Here is a tiny trained network, its code and every weight. The questions are about switching its units off for an input and a target symbol, where a switched-off unit gives its printed mean instead of its output.

import numpy as np


def w(rows, s, z=0):
    codes = np.array(rows[::2]) - 128.0
    scale = np.full(codes.shape[1], s)
    scale[-1] = z or s
    return codes * scale


def f(y):
    return np.maximum(y, 0)


def softmax(a):
    e = np.exp(a - a.max(-1, keepdims=True))
    return e / e.sum(-1, keepdims=True)


def log_softmax(a):
    a = a - a.max(-1, keepdims=True)
    return a - np.log(np.exp(a).sum(-1, keepdims=True))


def net(x, mask):
    ids = ['ΠΣΦΨβγδηθλμω'.index(c) for c in x.split()]
    T = len(ids)
    res = E[ids] + P[:T]
    q, k, v = (res @ M[0].T for M in (Q, K, V))
    z = softmax(np.where(np.tri(T) > 0, q @ k.T / 2**0.5, -1e9)) @ v
    res = res + np.where(mask[0], z, O[0][:, -1]) @ O[0][:, :-1]
    y = f(res @ A[0][:, :-1].T + A[0][:, -1])
    res = res + np.where(mask[1:13], y, B[0][:, -1]) @ B[0][:, :-1]
    return log_softmax(res[-1] @ U[:, :-1].T + U[:, -1])


Q, K, V, O, A, B = {}, {}, {}, {}, {}, {}
E = w([
[34,233,101],'Π',
[122,129,103],'Σ',
[141,92,106],'Φ',
[136,136,105],'Ψ',
[157,105,105],'β',
[144,184,131],'γ',
[39,3,76],'δ',
[187,193,113],'η',
[122,101,183],'θ',
[204,133,103],'λ',
[234,158,85],'μ',
[55,127,233],'ω',
],0.02)
P = w([
[195,123,254],'0',
[117,162,123],'1',
[115,156,117],'2',
[112,153,116],'3',
[111,187,114],'4',
[121,176,110],'5',
[133,163,113],'6',
],0.0079)
Q[0] = w([
[119,113,134],'H0',
[73,67,1],'H0',
],0.0092)
K[0] = w([
[161,163,180],'H0',
[249,108,245],'H0',
],0.016)
V[0] = w([
[187,254,142],'H0',
[73,228,98],'H0',
],0.011)
O[0] = w([
[123,188,159,255],'H0',
[137,105,248,222],'H0',
],0.014,0.0045)
A[0] = w([
[138,219,70,113],'N0',
[96,201,145,169],'N1',
[93,52,165,49],'N2',
[151,58,186,202],'N3',
[140,87,170,254],'N4',
[190,138,179,48],'N5',
[177,181,123,90],'N6',
[139,234,76,93],'N7',
[43,135,144,249],'N8',
[8,135,112,120],'N9',
[94,112,162,84],'N10',
[198,141,91,78],'N11',
],0.014,0.008)
B[0] = w([
[118,42,190,214],'N0',
[91,182,84,250],'N1',
[177,15,137,154],'N2',
[106,179,45,202],'N3',
[108,216,29,206],'N4',
[244,2,247,194],'N5',
[35,83,115,169],'N6',
[76,87,250,216],'N7',
[244,168,32,236],'N8',
[196,42,89,195],'N9',
[72,74,66,162],'N10',
[190,24,45,152],'N11',
],0.0074,0.015)
U = w([
[114,254,78,153],'Π',
[107,172,67,254],'Σ',
[158,69,66,147],'Φ',
[111,165,105,208],'Ψ',
[157,38,157,50],'β',
[69,201,17,39],'γ',
[114,113,66,78],'δ',
[80,225,190,28],'η',
[140,53,132,111],'θ',
[58,89,113,87],'λ',
[30,129,187,54],'μ',
[249,138,137,199],'ω',
],0.011,0.0063)

Each question gives the input, a string of symbols that net reads in full, and the target symbol t.
The units are the heads (2 rows each of Q, K, V and O) and the neurons (one row each of A and B). Each row of codes is followed by its name. A weight is (code - 128) times the scale printed after its matrix; where a second scale follows, it is the last column's (O, A, B and U).
mask holds one flag per unit, heads first, then neurons. A switched-off unit (its flag False) gives its mean, the last column of its rows in O or B, instead of its output. The means were averaged over made-up inputs and are rounded, as every weight is.
A unit's drop is (log p(t) with every unit on - log p(t) with that unit switched off) / (log p(t) with every unit on - log p(t) with every unit switched off).
The circuit of an input: a set's keep is (log p(t) with only the set's units on - log p(t) with every unit switched off) / (log p(t) with every unit on - log p(t) with every unit switched off). Starting from the 12 units with the biggest drops (on a tie, the unit counted first), units are removed one at a time, each time the one whose removal leaves the highest keep (on an exact tie, the one counted first), for as long as the keep stays at least 0.8.
units of the circuit, in order: the units of the circuit, biggest drop first
most important unit: the unit with the biggest drop
k most important neurons: the k neurons with the biggest drops, biggest first
drop of u: that unit's drop, to one decimal
input θ γ Ψ Σ η, target μ: most important unit : N8
input Φ Π Ψ Π μ μ ω, target ω: units of the circuit, in order : (H0 N8)
input Π Π Σ Σ δ μ, target Φ: units of the circuit, in order : (H0 N11)
input μ θ ω, target γ: units of the circuit, in order : (N5 N4 N7)
input μ μ Π, target μ: units of the circuit, in order : (N7 H0)
input Π λ Ψ β Σ ω, target ω: 4 most important neurons : (N5 N2 N8 N6)
input Π μ δ Π δ Σ ω, target Φ: 3 most important neurons : (N2 N10 N5)
input μ δ θ Π, target μ: 4 most important neurons : (N7 N0 N1 N5)
input μ μ Σ Ψ, target μ: 2 most important neurons : (N7 N0)
input Σ δ μ, target Φ: drop of N6 : 0.0
input η λ γ, target η: drop of H0 : 0.2
input Σ Σ Σ Π Σ λ θ, target ω: drop of H0 : 2.3
